B =
[[519  56 404 301 375]
 [578 823 205 308 270]
 [402 401 323 326 322]
 [288 319 308 354 384]
 [278 126 428 329 368]
 [481 440 249 239 200]
 [415 401 366 455 217]
 [462 412 253 271 194]
 [453 396 273 279 224]]
Indices start at 0.
The entry in row 1 and column 2 is 205
The entry directly below 481: 415
The entry just left of 253: 412
The entry in row 0 and column 2: 404
Which number is the entry in the bottom-right corner?
Answer: 224
Which number is the entry in row 0 and column 0?
Answer: 519
The entry directly below the largest entry is 401
The maximum -> 823
Which number is the entry at row 1, column 0?
Answer: 578
The entry in row 0 and column 1: 56
The entry just left of 271 is 253
Which number is the bottom entry of the column that holds the largest entry?
Answer: 396
Which number is the entry in row 2 and column 0?
Answer: 402
Which number is the bottom-left entry?
Answer: 453
Which number is the entry directly below 301?
Answer: 308
Which number is the top-right entry?
Answer: 375
Which number is the entry just left of 440?
Answer: 481
Which number is the entry directly below 322?
Answer: 384

Read these off the array that follows.
1) The entry just right of 389?
2) The entry just left of 304?
3) The entry just left of 482?
((327, 346, 85, 210, 275, 293, 208, 260), (387, 78, 256, 228, 366, 191, 122, 336), (326, 287, 302, 315, 336, 323, 308, 339), (309, 257, 847, 609, 403, 405, 636, 482), (321, 379, 288, 319, 299, 358, 340, 293), (317, 263, 449, 389, 353, 349, 405, 369), (329, 244, 317, 315, 340, 298, 286, 333), (328, 271, 316, 322, 334, 304, 314, 337), (271, 693, 325, 344, 243, 463, 452, 298))
1) 353
2) 334
3) 636

52  60  43  58  62  49  60  53  41  78  68  63  68  28
 9  50  47  51  86  40  63  16  27  47  35  45  62  62
35  62  39  59  74  30  57  24  25  64  50  47  38  80
59  39  10  38  55  36  47  35   6  24  23  36  40  78
39  64  48  59  73  37  56  31  35  66  54  51  60  67
16  68  56  59  62  67  61  40  51  72  75  69  72  42
39  56  32  18  25  49  52  40  39  16  31  56  40  75
62  61  30  52  63  46  61  49  30  60  59  56  51  61
62  50  28   7  27  35  52  57  41  16  40  65  65  50
51  47  37  37  58  44  55  44  37  41  41  61  64  61
18  62  54  49  66  63  62  38  49  62  67  64  68  51
 8  48  51  29  49  52  58  21  46  30  45  49  52  61
33  49  54  25  52  43  59  35  46  13  33  55  71  55
19  65  49  65  79  43  60  19  25  64  57  53  32  74
Counting starts at 0.
Report the entry at row 0, column 0.
Answer: 52
The top-right entry: 28
The entry directly above the largest entry -> 62
Report the entry in row 0 and column 1.
Answer: 60
The entry at row 0, column 2 is 43
Report the top entry of the column that holds the smallest entry.
Answer: 41
The entry just left of the smallest entry: 35
The bottom entry of the column that holds the largest entry -> 79
The bottom-left entry: 19
The entry directly above the smallest entry: 25
The entry just left of the largest entry: 51
Report the entry just right of the smallest entry.
Answer: 24
Report the smallest entry.
Answer: 6
Report the entry in row 1 and column 2.
Answer: 47
Report the bottom entry of the column that holds the smallest entry.
Answer: 25
Report the entry at row 1, column 0.
Answer: 9
The entry in row 2 and column 0 -> 35
The entry in the bottom-right corner -> 74
Report the entry just left of 73.
Answer: 59

((5.18, 22.34, 1.21, 4.75), (-4.20, 7.35, -4.73, -16.69), (4.63, 7.35, 3.35, 7.35), (7.35, 7.35, 6.19, -0.12), (7.35, -8.21, 7.35, 5.11), (-1.09, 8.33, -5.80, -16.75), (-2.92, -6.87, 6.78, 1.25))
The entry just right of the largest entry: 1.21
The smallest entry -> -16.75
Which number is the entry just left of -16.69?
Answer: -4.73
The entry just right of -6.87 -> 6.78
The entry just right of 3.35 is 7.35
Which number is the entry just right of -8.21?
Answer: 7.35
Which number is the 2nd smallest entry?
Answer: -16.69
Which number is the entry just left of the largest entry?
Answer: 5.18

[[482 720 530 478 376 351 101 326 511 581]
 [323 606 555 511 633 365 789 704 343 383]
 [465 445 477 548 460 179 308 433 501 926]
 [761 717 446 508 597 556 505 377 341 189]
 [562 281 499 400 388 847 350 498 457 403]
 [673 229 402 472 645 490 917 522 423 435]
 [207 787 670 530 484 396 247 534 522 511]]
The top-right entry: 581
The last entry, reading row by row is 511
The entry directly below the smallest entry is 789
The 5th entry, reading row by row -> 376
The first entry in reading order -> 482
The third smallest entry: 189
The second largest entry -> 917
Give the smallest entry.
101
Give the second entry from the end, reading row by row.
522
The entry just left of 403 -> 457
The third entry, reading row by row: 530
The entry just right of 281 is 499
The largest entry in the last column -> 926
Give the 3rd largest entry.
847
Give the largest entry in the first row.
720
The 4th-last entry, reading row by row: 247
Give the entry just left of 847.
388
Give the third entry from the end, reading row by row.
534
The entry just right of the smallest entry: 326
Give the entry just left of the smallest entry.
351
The entry just right of 477: 548
Give the third entry on the diagonal from the top-right corner.
433
The smallest entry in the first column is 207
The entry directly above 498 is 377

Questions about the array below. Counting starts at 0.
1) Report the entry just left of 1.76.
2) Report the entry in row 0 and column 2.
3) Report the entry directly above -0.33.
4) Report the entry directly above -2.05.
5) Report the entry in row 2 and column 0.
6) Report the entry directly above 3.30.
7) Report the entry directly above the smallest entry.
8) Report the entry in row 1 and column 0.
[[-1.33 -5.50  2.10 -1.80  2.44 -1.80  4.33  0.10 -1.57 -1.04  0.76]
 [ 0.72 -0.84 -0.05 -0.29  0.66  0.23  0.31 -1.36 -0.79 -2.72 -0.33]
 [ 0.64 -4.51 -0.78 -1.42 -0.68 -0.57 -2.90 -3.99  0.43  1.09 -3.65]
 [ 0.30  4.30 -1.03  2.82 -0.39  3.29  0.88  2.01  1.36  1.47  1.22]
 [-1.88  1.44  2.58 -2.52  0.17 -5.41  0.71  3.63 -2.01 -1.40  3.35]
 [-1.24 -3.79  1.53 -2.71  0.25 -3.80 -0.16 -0.25 -1.00  0.58 -0.30]
 [ 0.73  3.45 -2.04  1.60 -2.54  1.76 -4.18 -0.31  2.25  3.69 -1.60]
 [ 1.41  5.39 -2.05  3.77 -0.56  5.08  0.14  0.82  1.63  0.18  0.53]
 [-0.52  5.14  0.02  1.10 -1.04 -0.14 -0.47  3.30  0.52  1.21  2.23]
 [-0.25 -6.53  0.95 -0.89  2.56  0.54  3.98 -2.08 -0.98 -1.38 -0.93]
 [ 2.29  3.35 -2.77  3.07 -0.95  5.05 -1.92 -1.99  1.66 -0.47 -1.68]
 [-1.42 -1.50  1.44 -0.55  1.08 -1.15  2.89  1.93 -0.48  0.99  1.53]]
1) -2.54
2) 2.10
3) 0.76
4) -2.04
5) 0.64
6) 0.82
7) 5.14
8) 0.72
